Each row is followed by its class.
[ -1   1   4 -12 -41   2   1 -19 -13 -22  -9  -2  15   8  19  24   4  -3
 -11] => Hc
[  0  -3   2 -11 -44   2   4 -23  -4 -25 -11   2  21   9  18  37  15   1
 -27] => TC
[  1  -5   4  -7 -41   6  -3 -21  -4 -21 -17  -1  10   7  22  31   7   3
 -13] => RG
[ -5  -1   0  -9 -28   3  -3 -23  -5 -26 -14   3   7   6  12  35  12   3
 -20] => JR
[  1  -2   2  -9 -40   0   0 -18  -6 -22  -9  -1   8   8  20  30   6   0
 -14] => LM
[ -3  -4   7  -6 -37  -1   0 -21  -6 -20 -11  -1  14   6  18  25  11  -1
 -16] => Hc
[ -3  -1   7  -7 -26   3  -5 -21  -5 -20 -10   9   6   5  15  35  13   1
 -25] => JR
[  0  -1   1  -9 -46  -2   3 -21  -7 -27 -10   0   9  10  23  37  12   1
 -15] => LM
[ -9  -3   5  -8 -18  -1  -4 -29 -15 -26 -16   6   2   6  10  36  13  -8
 -19] => Gh
[  4  -4   6  -7 -33  -2  -3 -17  -8 -19  -5  -1  17   3  19  27   7  -1
 -15] => Hc
[  6  -5   6  -6 -35   2  -2 -15  -5 -19 -10   1  11   0  21  31   8   7
 -15] => LM
[  2  -4   9  -6 -42  15   4 -23  -3 -19 -11  -5  11   9  14  32   6  -2
 -16] => Hc
[  5   5   2  -6 -34   4   3 -18  -8 -19  -7  -1   3   9  16  26   8   2
 -13] => TC
[ -5   1   4  -7 -21   6  -7 -22  -6 -23 -17   7   3   6  13  32  15   1
 -19] => LQ
[ -1  -2   6  -9 -33   2  -6 -19   4 -26  -9   2  13   2  21  29  11   3
 -20] => LM
[ -6  -5   9  -7 -37   2   5 -17  -1 -23  -9   4   7   8  19  32   9   6
 -15] => TC
[-14   1   2  -4 -14   0   4 -20  -1 -24 -15   4   0   7   7  29  18  -4
 -20] => Gh
[  3  -2   4  -7 -33   4  -3 -19  -8 -25 -10   1  10   7  20  32   7   2
 -20] => TC
[  2  -1   6  -4 -34   3   2 -22  -6 -28  -9   1   6  11  13  38  10   0
 -20] => PN
[ -2  -4   2  -6 -38   2   2 -17  -8 -24 -10   5  12   8  18  36   8   4
 -11] => LM
[ -4   2  -2  -3 -18   4   5 -29  -7 -27 -11   4   3   6   7  39  12  -5
 -19] => Gh
[ -3   4   6  -2 -24   3  -5 -22  -6 -19 -14   6   7   7  10  30  12  -1
 -18] => JR
[-12   4   0  -3 -16   0   0 -26 -10 -24 -15   5   2   7   9  30  15  -1
 -16] => Gh
[ 10  -3   6  -7 -29   1  -5 -14  -2 -21  -8   6  20   4  20  25   3   4
 -11] => TC
[  4  -1   3  -8 -35   1  -3 -20  -8 -23  -9   1  19  13  18  30   4   0
 -16] => RG
[  3  -3   5  -6 -22  10  -6 -12   1 -20  -7   2   9  10  19  25   7   3
 -13] => LM
[ -4  -5   5  -8 -24   1  -1 -28 -11 -34 -19   3   5   9  17  38  16  -1
 -18] => LQ
[  4   0   4  -6 -33   3  -6 -19  -4 -12 -10   0   9   4  21  27  10  12
 -13] => RG
[ -2   0   0  -4 -24   2 -17 -17  -3 -20 -14  10   8  -1  31  25   9   6
 -14] => TC
[ -2   3   4  -6 -31  -1  -5  -9  -3 -22 -13  10   8   4  21  39  17   4
 -18] => PN
[ -5   3   4  -3 -15   1  -9 -26  -7 -26 -18   7   9   5  10  35  17   4
 -22] => LQ
[ -2  -3   3  -6 -37   1   2 -26  -8 -32 -14   1   8   2  17  42  15  -3
 -20] => PN
[ -2  -2  -9   0 -11  -1   4 -10  -6 -18  -7   2   1  10   4  27   7   1
 -17] => LQ
[-11   0   4  -9 -39   1  -3 -20  -6 -19 -12   0  15   5  25  31   8   2
 -19] => RG
[  1  -3   6  -9 -42   2  -3 -20  -7 -25 -11   1   9   6  22  34   7   3
 -16] => TC
[  0  -1   2  -5 -36   2   5 -23  -3 -28 -15   2   7   9  15  37  13   4
 -18] => PN
[ -1  -8  -1  -3 -27   1   8 -29 -10 -27 -11  -2   4  12   8  38  15  -6
 -25] => Gh
[  3  -3   5  -9 -42   0   2 -25  -5 -23 -12  -5  11   8  17  33   8  -2
 -19] => RG

Each row is followed by its class.
[ 1  4  4 -3  4 -5  2  3 -5 -3 -3  2 -2  3  9 -2  2  6 -2] => TQ
[ 3  1  3 -1  5  3  3  2 -9 -1  1  5  0  4  7 -1  4  9 -5] => Sr
[ 3  6 -1 -7  5 -3  2 -2 -4 -1  3  1  3  5  3 -2  5  5 -6] => TQ
[ 3  3  9 -2  6  1  5  5 -8 -2  4  3  3  8  8 -2  9 12 -6] => TQ
[ 3  5  2 -4  7 -2  4  3 -8 -3  4  4  0  7  5 -4  2 10 -8] => TQ
[ 3 -1  8 -1  9  1  4  5 -5 -1  1  3 -6  8  4 -3  3 10 -4] => TQ
[ 5  5  8 -2  4 -1  6  6 -7 -2  3  3  5  9  5 -4  5  9 -9] => TQ
[ 4  4  1 -5  6 -1  1  2 -8 -5  6  1  2  2  8 -3  4  9 -7] => Sr
[ 4  1  0 -5  4  1  1  3 -3 -2  3  3  1  3  7 -2  5  5 -7] => Sr
[  2   2   9  -2   7   0   1   3 -11  -2   3   2   1   6  -6  -4   9   7
  -5] => Sr
[ 2 -2  6 -5  6  0  2  7 -6 -3  3  4  3  7  6 -1  5 10 -4] => TQ
[ 7  5  7 -4 -1  6 -1  6 -7 -2  9  3  0  1  9 -5  4  8 -9] => Sr
[ 2  0  2 -4  4  1  3  3 -3  0  3  2  2  0  8 -3  4 10 -5] => Sr
[ 2  3  1 -3  6 -1  4  2 -4 -2  3  3 -1  4  8 -5  3  7 -3] => TQ
[ 4  1  1 -5  5 -2  4  6 -3 -4 13  2 -1  4  6 -1  3 10 -6] => TQ
[ 4  4  4 -7  5  3 -1  4 -5 -2  4  2  2  6  7 -3  4  9 -5] => Sr
[ 4  5  6 -6  3  0  4  5 -6 -2  4  2  2  5  6 -3  5  8 -6] => TQ
[ 4  3  5 -5  7  0  4  4 -6 -3  5  5  1  7  7 -4  3  8 -7] => TQ
[ 3 -5  2 -3  5  5  4  4 -6 -1  3  1  1  6 -5  1  6  7 -3] => Sr
[ 4  2  2 -4  5  0  2  4 -5 -1  5  7  0 12 13 -3  4  9 -7] => TQ
[ 4  0  0 -3  4 -2  5  7 -6 -4  3  2  2  9  0  0  3  5 -2] => Sr
[ 6 -2  6  0  5  2  3  7 -7 -3  4  4  3 17  1 -2  6 15 -6] => TQ
[ 4  2  2 -3  1 -5  8  5 -6 -3  3  2  0  3  6 -2  4  9 -9] => TQ
[ 2  6  4 -6  3 -1  2  4 -3 -5  1  2  3  5 11 -5  3  6 -4] => TQ
[ 3  8  3 -4  5 -2  3  4 -3 -3  5  1  2  3  9 -4  4  6 -5] => TQ
[ 5  8  6 -5  8  2  2  3 -7 -1  5  2  0  0  8 -5  4  9 -8] => Sr
[ 3  2  1  0  3  2  2  4 -3  0  1  3  2 -1  8 -1  5  8 -5] => TQ
[ 5  5  7 -4  4 -4  1  7 -8 -2  1  0  4  3  6 -2  4  5 -8] => TQ
[  6  18  10  -5   5   0  -1   2 -12  -5   3   3   5   0  14  -8   3   3
 -10] => Sr
[ 4  4  5 -1  5  2  6  6 -8 -2  4  3  0  5  5 -5  6  6 -9] => TQ
[  3   2   5  -2   1   0   7   3 -10  -1   3   4   3  10   5  -3   5  11
  -8] => TQ
[ 6  3  2 -3  5  2  0  3 -7 -3  5  3  0  1  9 -3  2  6 -9] => Sr
[ 5  4  6 -4  3  2  4  6 -7 -3  7  3  0  4  6 -3  6 10 -5] => Sr
[  3   1   4 -34   3  -2   6   4  -5  -2   7   2   2   6   7  -4   4   9
  -9] => TQ
[ 4  4 -1 -6  4 -1  3  2 -5 -3  5  3  1  6  9 -2  5 10 -5] => TQ
[  3   5   2  -5   6   2   0  -5 -10  -4   6   3   0  -1  10  -4   3   4
  -6] => TQ
[ 6  8  4 -8  5 -4  1  6 -6 -3  3  2  4  4  5 -3  3  4 -5] => TQ
[ 3  5  8 -2  6 -1  6  8 -8 -2  0  3  4 10  3 -1  1  6 -6] => TQ
[ 0 11  4 -5  7  0  1  6 -3 -2  4  1  6  2  8 -2  2  9 -8] => TQ

Each row is followed by its class.
[  5 -21 -18  11  -3  -1  12 -28  -9   2  16   7   8   0   4   3 -12  -7
  -8] => ZR
[ 10  13   2   2  10  -9   9   7 -18  -1  -2   2   9   3   7  -2  -4  -1
   4] => RJ
[ -2 -13 -14  11  -4  16  11  16 -12 -10  10   8  12   7  26  -2  -8 -14
 -24] => PH
[ -4  -2  -5  18   3  17  15  33 -25  10  10   7  26   7  13  -2 -14 -31
 -27] => Bn
[  5   7  -6  11  -5  -1   5  -1 -36  -2  11  -2  15   6  25  -3  -2 -13
 -19] => Gg
[  3  -4 -13  19  -2   6   9   9  -7   7   6   9  11  -7  15  -3 -12 -23
 -12] => PH
[  3   1 -10  11  -6   5   9  13 -14  14   9   5  17   7   6   2  -9 -12
 -15] => ZR
[ -8  -5  -6  12 -10 -11   5  22   0   1   7   5  26  -2   5  -1  -4  -6
   5] => ZR
[  9   4  -6   6  -1  -9   3  17 -11   4   8   2  12   5   9  -3  -7 -17
 -12] => Gg
[  9   6  -8  17  -6  11  -1  -1 -13   8   2   2  -1  -7   5  -7  -6 -15
  -9] => Gg
[  3  10  -1  10   7   1   8  14 -17  -6  -4  -4   7   6  27  -2  -3   0
 -14] => PH
[  4   0 -12  11  -1   3   6  12  -5 -19   9   1   8   2  17  -1  -3  -1
 -20] => PH
[  8   2  -4   6  -1  -9   3   8 -15   7   2   5  11  -9   6  -5  -4  -4
   0] => ZR
[ -1 -10  -8  16   8   8  12  12  -7   1   5   3  13   6  10  -6  -3  -7
 -14] => PH
[ -4   2  -2   8   3  -7   9  11 -14   7   4   3  12  -2   9  -5  -9 -23
  -4] => RJ
[ -2   4   0   6  -2   8   1  14 -21   8   1   9  22   5  18  -9  -5 -13
 -15] => ZR
[  3   2  -8   6   4   1  10  11  -2  15   2   4   4   0   9  -2 -11 -20
  -4] => FZ
[  5 -11 -11  10  -7  -2   7   4   2   4  11  -1  13  -2   6   1 -12  -9
  -4] => ZR
[ -1  -8 -31   4 -17  -6   1  10   1   4   7   5  11   2  12   1 -10  -9
  -6] => PH
[  3  -5 -13   9   9  10   3  15  -7  -3   5   3   8   2  26  -5  -8 -18
 -18] => PH
[  1  -2  -5   2   1  -1   5  12   0  10  11   5   4  -4   0   1  -9 -14
  -8] => RJ
[ -2  -5  -7  -1  -2  17  11  18  13  10  10   5   4  -2  -6   3 -11 -25
  -6] => FZ
[  3   4  -8   9 -12  -8  -4  -2 -18  -2  -2   2   1  -3  10  -3   5  -5
  -9] => Gg
[ 12  10   8  11   2  -1  11  13 -25   1   4   3  10   0  18  -5 -11 -18
  -8] => RJ
[  2  -5  -8  15   3   9   7   7  -1  -2   2  -4   0   0  -8   0  -2  -8
 -22] => PH
[  7 -11 -13  12   0  13  11  14   2   4  13   5   5  -3  14  -3 -13 -20
 -22] => PH
[  5   1  -7  14   1  14  11   7 -19  -4   0   6  11   6  30  -3   1  -7
 -10] => PH
[  2  -2  -4  12  -5  -2   6  10 -14   4   5  14  11   6   8   3  -9 -10
 -17] => ZR
[  3   4  -6   6   0   9   9  13  -6   4  -4   0   9   3  11 -10  -6 -15
 -16] => FZ
[ 10   0 -13   6  -7   6   7  16   2  -3   6   8  20   1  11  -7 -12 -17
 -11] => FZ
[  4   0 -10  19   6  12   6  14 -12  -1  -4  -1   0   5  16   0   2  -7
 -22] => PH
[  8   5  -5   3  -3  -7   6   3 -18   3   1   4  20  10  12  -4  -2  -4
  -1] => Gg
[  2 -14 -16  15  -2   2  10  15  -3  -1  10   3  22   7  12 -14 -12 -13
 -16] => PH
[  0  14   0   3   6  -4  10   7 -15  -1  -1   3  16  10  22   3  -2 -14
  -7] => RJ
[ -5  -2   1   7  -7   6  -2   2 -12   6   9   2   6   2   9  -5  -2 -12
 -13] => Gg
[  1  -1 -14   8   5  -2   7   7  -5   4   3  11  15 -10   5  -2  -8 -24
  -9] => Bn
[  4  -1 -11  14  -5 -19   4  -3   9   9  -1   3  16  16   2   1  -8   2
  11] => ZR
[  5   5  -6   8   2 -10  -4  16   3   0  23   0   7  -2  13   0  -1  -4
   1] => Gg
[  7 -12  -7  13  -1  -8   6  14  -1   2  12   6  10   2  16  -4 -11 -17
 -10] => PH
[  4   1 -11  10   0  10  18  18 -23   1   7   1  14  10  22  -3  -5 -18
 -20] => PH

Each row is followed by its class.
[ -4   7  29   3  -9 -15   0   0  -4  -3   7  -1   0   2  13   0  -2   7
  -1] => BM
[ -1   1   2  -3  -8 -10   2   3   0   1  -1   0   3  -1  -3  -9  -4  -3
   0] => DS
[ -1  -3 -16  -1   2   2   1  -1  -1   9  -2  -5   4  -3   1  -2   6  -6
   4] => ZT
[-1  2 -1  1  6 15  1 -1  4 -3 -4  1  1  0 -3  2 -2  4 -1] => DS
[  2  -2   4   7  -9 -18  -2  -1  -7   2   7  -1   0   2   5  -1   0  -3
   3] => DS
[-2  2  4 -1  5  3  1 -2  1 -1 -3  1  2  1 -4 -2 -1  0 -2] => QQ
[  5  -3   1  -1  -8 -16  -3  -6  -3   4   5   2  -4   2   3   0  -1  -6
   0] => DS
[ 5 -3 -4 -2 -2  6 -2 -2 -1 -2  3  3  1  1  5  0  8  0 -1] => DS
[  0   0   6  -2   1 -11   3  -1   1  -1  -2   5   1   4  -3  -1   0   1
  -1] => QQ
[ 1  1 -2  1  4 13  0 -2  1 -3  0 -1 -2 -3 -1  0 -2  2 -4] => DS
[-1  1  3  3 -1  2 -2  2  0 -1 -1 -4  1 -1  3 -1  4  4  1] => BM
[ 1  2  4 -1  2  3  0 -6 -2  0 -2  2  0 -1 -2  0 -1  1 -2] => QQ
[ -1   1   6  -1  -2 -18  -3   1  -3   2  -1   0   1  -2  -1  -1   0  -4
   2] => Nz
[ 0  9  0  0  3  3 -1 -2  1 -4 -2  2  1  0  3  1 -2  1 -3] => QQ
[ -8   2  18  -4  15 -15   7   2   2   6  -6  -1  -1  -2  -6  -1   2  -2
  -1] => QQ
[ 2  1 -1  1 -3  3  0 -2  2 -3  0  1 -1  4 -1  0 -3  0  0] => ZT
[ 0  3 -4  1  0 11 -1  4 -2  0 -2 -1  0 -1  2  2  2  4  1] => BM
[ 3  0  1 -1 -5 -5  0 -1  0 -4 -1  2  0  2 -3  1 -4 -2  2] => QQ
[ -1  -3 -25   2   2   3  -2   6   1   5  -2  -5  -1  -2  -7  -4   1  -7
   4] => BM
[  0   0   1   0 -30  -8   4   1   3   0   3  -3   1   1  -4  -1  -3  -1
   1] => ZT
[ 0 -1  1  5 -5 -6  0  2  0 -1  2 -1 -1 -2 -3  0  1 -2 -2] => BM
[ -2  -4 -10   1   2   4   1   4  -5   2  -4  -5  -4   0  -1  -1   0  -2
   0] => ZT
